Here is a tiny trained network, its code and every weight. The questions are about switching its units off for an input and a target symbol, where a switched-off unit gives its printed mean instead of its output.

import numpy as np


def w(rows, s, z=0):
    codes = np.array(rows[::2]) - 128.0
    scale = np.full(codes.shape[1], s)
    scale[-1] = z or s
    return codes * scale


def softmax(a):
    e = np.exp(a - a.max(-1, keepdims=True))
    return e / e.sum(-1, keepdims=True)


def log_softmax(a):
    a = a - a.max(-1, keepdims=True)
    return a - np.log(np.exp(a).sum(-1, keepdims=True))


def net(x, mask):
    ids = ['αβγδεζηθξπσψω'.index(c) for c in x.split()]
    T = len(ids)
    res = E[ids] + P[:T]
    u = 0
    for l in range(3):
        r = res
        for j in range(2):
            rows = slice(4 * j, 4 * j + 4)
            q, k, v = (r @ M[l][rows].T for M in (Q, K, V))
            z = softmax(np.where(np.tri(T) > 0, q @ k.T / 4**0.5, -1e9)) @ v
            o = O[l][rows]
            res = res + np.where(mask[u + j], z, o[:, -1]) @ o[:, :-1]
        u += 2
    return log_softmax(res[-1] @ U[:, :-1].T + U[:, -1])


Q, K, V, O = {}, {}, {}, {}
E = w([
[195,71,12,99],'α',
[62,138,114,40],'β',
[85,208,164,119],'γ',
[57,71,169,53],'δ',
[3,158,170,112],'ε',
[66,157,234,105],'ζ',
[38,66,161,142],'η',
[129,117,162,42],'θ',
[113,69,197,129],'ξ',
[64,157,202,204],'π',
[138,142,149,159],'σ',
[97,71,126,198],'ψ',
[58,146,107,168],'ω',
],0.014)
P = w([
[209,174,94,147],'0',
[2,98,159,120],'1',
[8,111,178,105],'2',
[26,122,186,95],'3',
[29,127,184,94],'4',
[23,130,177,99],'5',
[36,131,172,95],'6',
[27,137,173,84],'7',
],0.0092)
Q[0] = w([
[247,165,124,43],'L0H1',
[72,79,113,158],'L0H1',
[78,241,178,87],'L0H1',
[191,229,204,144],'L0H1',
[224,59,203,179],'L0H2',
[157,110,141,126],'L0H2',
[133,230,74,108],'L0H2',
[176,115,140,82],'L0H2',
],0.011)
K[0] = w([
[89,89,159,175],'L0H1',
[136,119,109,156],'L0H1',
[209,184,203,192],'L0H1',
[73,152,251,153],'L0H1',
[48,182,189,201],'L0H2',
[173,146,182,97],'L0H2',
[161,153,21,126],'L0H2',
[116,156,132,101],'L0H2',
],0.011)
V[0] = w([
[176,210,245,75],'L0H1',
[231,218,254,227],'L0H1',
[158,168,63,75],'L0H1',
[33,112,169,190],'L0H1',
[118,227,155,139],'L0H2',
[150,87,81,66],'L0H2',
[136,203,60,92],'L0H2',
[191,95,5,118],'L0H2',
],0.0068)
O[0] = w([
[144,87,219,146,163],'L0H1',
[197,47,159,161,126],'L0H1',
[112,254,144,171,117],'L0H1',
[75,56,110,138,158],'L0H1',
[90,91,85,183,119],'L0H2',
[160,110,170,122,113],'L0H2',
[139,140,162,172,70],'L0H2',
[219,116,166,134,2],'L0H2',
],0.0097,0.0063)
Q[1] = w([
[100,50,121,186],'L1H1',
[48,151,239,67],'L1H1',
[81,176,173,66],'L1H1',
[48,95,167,52],'L1H1',
[105,196,184,168],'L1H2',
[138,76,71,139],'L1H2',
[134,83,132,158],'L1H2',
[124,105,128,2],'L1H2',
],0.0095)
K[1] = w([
[127,144,152,131],'L1H1',
[173,163,92,124],'L1H1',
[166,171,8,71],'L1H1',
[163,161,83,166],'L1H1',
[159,102,120,187],'L1H2',
[121,161,176,117],'L1H2',
[106,105,120,119],'L1H2',
[149,112,59,49],'L1H2',
],0.015)
V[1] = w([
[57,159,133,226],'L1H1',
[82,100,118,27],'L1H1',
[141,20,203,82],'L1H1',
[134,75,1,82],'L1H1',
[74,217,58,207],'L1H2',
[74,166,189,87],'L1H2',
[151,118,129,196],'L1H2',
[146,71,113,106],'L1H2',
],0.0096)
O[1] = w([
[126,109,240,151,150],'L1H1',
[90,94,98,30,135],'L1H1',
[24,255,89,114,69],'L1H1',
[39,29,74,131,121],'L1H1',
[148,63,143,37,132],'L1H2',
[182,210,169,104,254],'L1H2',
[121,127,90,109,48],'L1H2',
[106,165,136,172,121],'L1H2',
],0.0075,0.0078)
Q[2] = w([
[86,71,135,104],'L2H1',
[88,83,247,75],'L2H1',
[174,96,93,95],'L2H1',
[149,148,108,142],'L2H1',
[109,117,151,144],'L2H2',
[66,126,195,92],'L2H2',
[212,117,69,138],'L2H2',
[119,221,137,142],'L2H2',
],0.011)
K[2] = w([
[102,174,180,178],'L2H1',
[51,191,196,106],'L2H1',
[158,110,111,146],'L2H1',
[153,89,62,107],'L2H1',
[149,151,91,211],'L2H2',
[243,144,100,87],'L2H2',
[2,178,167,75],'L2H2',
[157,145,224,230],'L2H2',
],0.009)
V[2] = w([
[162,105,97,133],'L2H1',
[124,237,101,206],'L2H1',
[162,168,58,151],'L2H1',
[153,169,141,181],'L2H1',
[133,173,10,131],'L2H2',
[6,172,106,138],'L2H2',
[180,254,154,140],'L2H2',
[43,172,235,6],'L2H2',
],0.0092)
O[2] = w([
[55,188,194,92,17],'L2H1',
[120,71,112,140,165],'L2H1',
[109,146,169,103,2],'L2H1',
[99,95,123,120,139],'L2H1',
[80,79,28,84,82],'L2H2',
[24,99,147,123,82],'L2H2',
[147,1,116,75,124],'L2H2',
[101,158,215,49,180],'L2H2',
],0.0086,0.0095)
U = w([
[195,147,4,63,253],'α',
[216,121,155,50,123],'β',
[181,49,204,171,118],'γ',
[97,104,146,3,161],'δ',
[122,146,238,148,91],'ε',
[78,9,235,145,37],'ζ',
[37,201,129,145,97],'η',
[179,17,90,45,96],'θ',
[70,58,57,116,171],'ξ',
[71,96,182,245,101],'π',
[169,57,67,179,187],'σ',
[117,185,5,191,84],'ψ',
[191,202,121,200,176],'ω',
],0.0055,0.0058)

Each question gives the input, a string of symbols that net reads in full, and the target symbol t.
The units are the heads (4 rows each of Q, K, V and O). Each row of codes is followed by its name. A weight is (code - 128) times the scale printed after its matrix; where a second scale follows, it is the last column's (O and U).
mask holds one flag per head, layer by layer. A switched-off head (its flag False) gives its mean, the last column of its rows in O, instead of its output. The means were averaged over made-up inputs and are rounded, as every weight is.
A unit's drop is (log p(t) with every unit on - log p(t) with that unit switched off) / (log p(t) with every unit on - log p(t) with every unit switched off).
The circuit of an input: a set's keep is (log p(t) with only the set's units on - log p(t) with every unit switched off) / (log p(t) with every unit on - log p(t) with every unit switched off). Starting from all 6 units, units are removed one at a time, each time the one whose removal leaves the highest keep (on an exact tie, the one counted first), for as long as the keep stays at least 0.8.
circuit, biggest first: the units of the circuit, biggest drop first
most important unit: the unit with the biggest drop
heads that matter: for each layer, one digit per head in row order, 1 if its drop is at least 0.15 and else 0, layers parted by /
input ω θ ξ, target ω: most important unit	L2H2
input γ ζ δ ω, target γ: circuit, biggest first	L1H1, L2H2, L0H2
input θ σ β ψ σ γ, target θ: heads that matter	11 / 10 / 01
input ξ ω σ ω π δ β ξ, target ξ: circuit, biggest first	L1H1, L2H2, L0H1, L1H2
input δ δ ξ δ ξ β σ, target δ: circuit, biggest first	L2H2, L1H1
input ξ ξ δ, target ξ: heads that matter	10 / 11 / 01
input β ε η γ ω η, target β: heads that matter	10 / 11 / 01
input δ σ δ η, target δ: heads that matter	10 / 10 / 01
input θ δ ξ, target θ: circuit, biggest first	L2H2, L0H1, L1H1, L0H2
input π δ γ ψ θ ψ, target π: heads that matter	11 / 11 / 01
input ψ ζ δ, target ψ: heads that matter	10 / 01 / 01
input ζ δ δ ψ θ ψ, target ζ: heads that matter	10 / 11 / 11
input η β δ δ θ ψ, target η: heads that matter	10 / 10 / 01
input η ζ β β δ σ θ, target η: circuit, biggest first	L2H2, L1H1, L0H1
input γ δ θ γ σ δ, target γ: most important unit	L1H1
input η θ δ π π, target η: heads that matter	10 / 10 / 01
input η ω ψ ψ ω, target η: circuit, biggest first	L2H2, L0H1, L1H1
input ψ η ξ β ε δ δ ξ, target ψ: circuit, biggest first	L2H2, L0H1, L1H2
input ω γ π, target ω: heads that matter	10 / 11 / 11
input ψ σ ω, target ψ: circuit, biggest first	L2H2, L0H1, L1H2
input ω γ δ δ γ ξ ω η, target ω: circuit, biggest first	L2H2, L1H2, L1H1, L2H1
input η θ η π γ η β, target η: circuit, biggest first	L2H2, L0H1, L1H1
input ε η σ ξ ξ σ γ, target ε: heads that matter	00 / 10 / 01
input δ η δ γ ζ ψ δ π, target δ: circuit, biggest first	L1H1, L2H2, L0H2
